Below is a small trained network, with its code and all its weights. Each question gives an input and a class and asks what happens when units are switched off, that is, made to give their printed mean instead of their output.

import numpy as np


def w(rows, s, z=0):
    codes = np.array(rows[::2]) - 128.0
    scale = np.full(codes.shape[1], s)
    scale[-1] = z or s
    return codes * scale


def norm(h):
    return h / np.sqrt((h * h).mean(-1, keepdims=True) + 1e-5)


def f(y):
    return y / 2 * (1 + np.tanh(0.7978845608 * (y + 0.044715 * y**3)))


def log_softmax(a):
    a = a - a.max(-1, keepdims=True)
    return a - np.log(np.exp(a).sum(-1, keepdims=True))


def net(x, mask):
    res = np.array(x, float).reshape(1, 2) / 4 @ E
    u = 0
    for l in range(4):
        y = f(norm(res) @ A[l][:, :-1].T + A[l][:, -1])
        res = res + np.where(mask[u : u + 4], y, B[l][:, -1]) @ B[l][:, :-1]
        u += 4
    return log_softmax(norm(res)[-1] @ U[:, :-1].T + U[:, -1])


A, B = {}, {}
E = w([
[52,107,112,209,105,183,140,207],'x0',
[118,110,12,102,64,139,143,150],'x1',
],0.011)
A[0] = w([
[47,228,181,231,185,201,152,104,3],'0.n1',
[240,52,152,153,107,149,105,156,99],'0.n2',
[250,200,135,138,95,139,64,199,49],'0.n3',
[133,107,141,204,26,254,165,205,73],'0.n4',
],0.0051,0.0031)
B[0] = w([
[8,142,117,146,114,67,85,60,204],'0.n1',
[108,121,163,106,100,133,121,129,121],'0.n2',
[87,126,118,146,143,170,143,111,112],'0.n3',
[152,62,135,45,157,135,102,194,253],'0.n4',
],0.013,0.0043)
A[1] = w([
[89,72,60,184,106,153,101,167,254],'1.n1',
[144,172,88,199,183,32,86,103,32],'1.n2',
[139,107,57,134,101,201,152,254,126],'1.n3',
[133,159,64,27,99,147,136,146,162],'1.n4',
],0.0091,0.0021)
B[1] = w([
[206,104,156,121,215,148,167,168,232],'1.n1',
[185,122,111,177,133,101,90,121,162],'1.n2',
[221,120,221,253,79,122,96,40,254],'1.n3',
[144,249,130,80,155,15,113,46,231],'1.n4',
],0.011,0.0077)
A[2] = w([
[55,95,157,167,155,181,87,179,255],'2.n1',
[105,201,17,104,66,88,123,2,78],'2.n2',
[159,148,66,154,112,107,128,176,67],'2.n3',
[228,133,65,129,188,101,122,44,235],'2.n4',
],0.0072,0.0012)
B[2] = w([
[102,70,11,122,120,96,151,133,165],'2.n1',
[27,200,52,139,147,89,159,123,191],'2.n2',
[106,94,125,107,200,141,62,58,119],'2.n3',
[139,103,100,150,190,158,199,153,254],'2.n4',
],0.013,0.0095)
A[3] = w([
[122,128,179,255,30,82,23,118,7],'3.n1',
[185,211,162,151,78,141,138,81,125],'3.n2',
[101,72,114,134,120,148,119,133,94],'3.n3',
[117,243,10,64,120,105,177,102,87],'3.n4',
],0.0095,0.002)
B[3] = w([
[79,240,57,75,167,69,110,2,186],'3.n1',
[113,23,202,66,50,235,78,244,182],'3.n2',
[136,192,178,39,21,179,129,169,137],'3.n3',
[55,182,22,82,179,71,39,50,254],'3.n4',
],0.012,0.0079)
U = w([
[110,159,157,91,112,181,85,112,47],'0',
[114,162,122,129,103,147,145,165,3],'1',
[84,205,70,122,186,59,108,80,217],'2',
[58,56,99,120,126,122,116,253,175],'3',
[113,154,121,103,72,160,164,148,28],'4',
[231,100,172,178,189,134,146,128,206],'5',
],0.016,0.0048)

Each question gives the input, the list of numbers given to net, and the class t.
The units are the neurons (one row each of A and B). Each row of codes is followed by its name. A weight is (code - 128) times the scale printed after its matrix; where a second scale follows, it is the last column's (A, B and U).
mask holds one flag per neuron, layer by layer. A switched-off neuron (its flag False) gives its mean, the last column of its row in B, instead of its output. The means were averaged over made-up inputs and are rounded, as every weight is.
A unit's drop is (log p(t) with every unit on - log p(t) with that unit switched off) / (log p(t) with every unit on - log p(t) with every unit switched off).
The circuit of an input: a set's keep is (log p(t) with only the set's units on - log p(t) with every unit switched off) / (log p(t) with every unit on - log p(t) with every unit switched off). Starting from the 12 units with the biggest drops (on a tie, the unit counted first), units are removed one at a time, each time the one whose removal leaves the highest keep (on an exact tie, the one counted first), for as long as the keep stays at least 0.8.
units of the circuit, in order: the units of the circuit, biggest drop first
unit that matters most: the unit with the biggest drop
top k neurons: the k neurons with the biggest drops, biggest first
k most important neurons of layer l: the k neurons of layer l with the biggest drops, biggest first
drop of u: that unit's drop, to one decimal
input [-7,-4], class 5: units of the circuit, in order	1.n4, 3.n4
input [8,-6], class 3: unit that matters most	1.n3
input [6,-7], class 3: units of the circuit, in order	1.n3, 1.n4
input [-8,-4], class 5: units of the circuit, in order	1.n4, 3.n4
input [7,-2], class 3: top 2 neurons	0.n1, 2.n1
input [7,3], class 5: 2 most important neurons of layer 1	1.n1, 1.n3
input [0,0], class 0: 2 most important neurons of layer 3	3.n2, 3.n1
input [3,-2], class 3: top 2 neurons	0.n1, 1.n3
input [5,-1], class 3: top 2 neurons	0.n1, 1.n4
input [4,-4], class 3: top 3 neurons	1.n3, 1.n4, 2.n1
input [5,-4], class 3: drop of 1.n3	0.7
input [8,-7], class 3: drop of 1.n3	1.2
input [7,4], class 5: drop of 1.n1	0.1
input [-2,-4], class 5: unit that matters most	1.n4
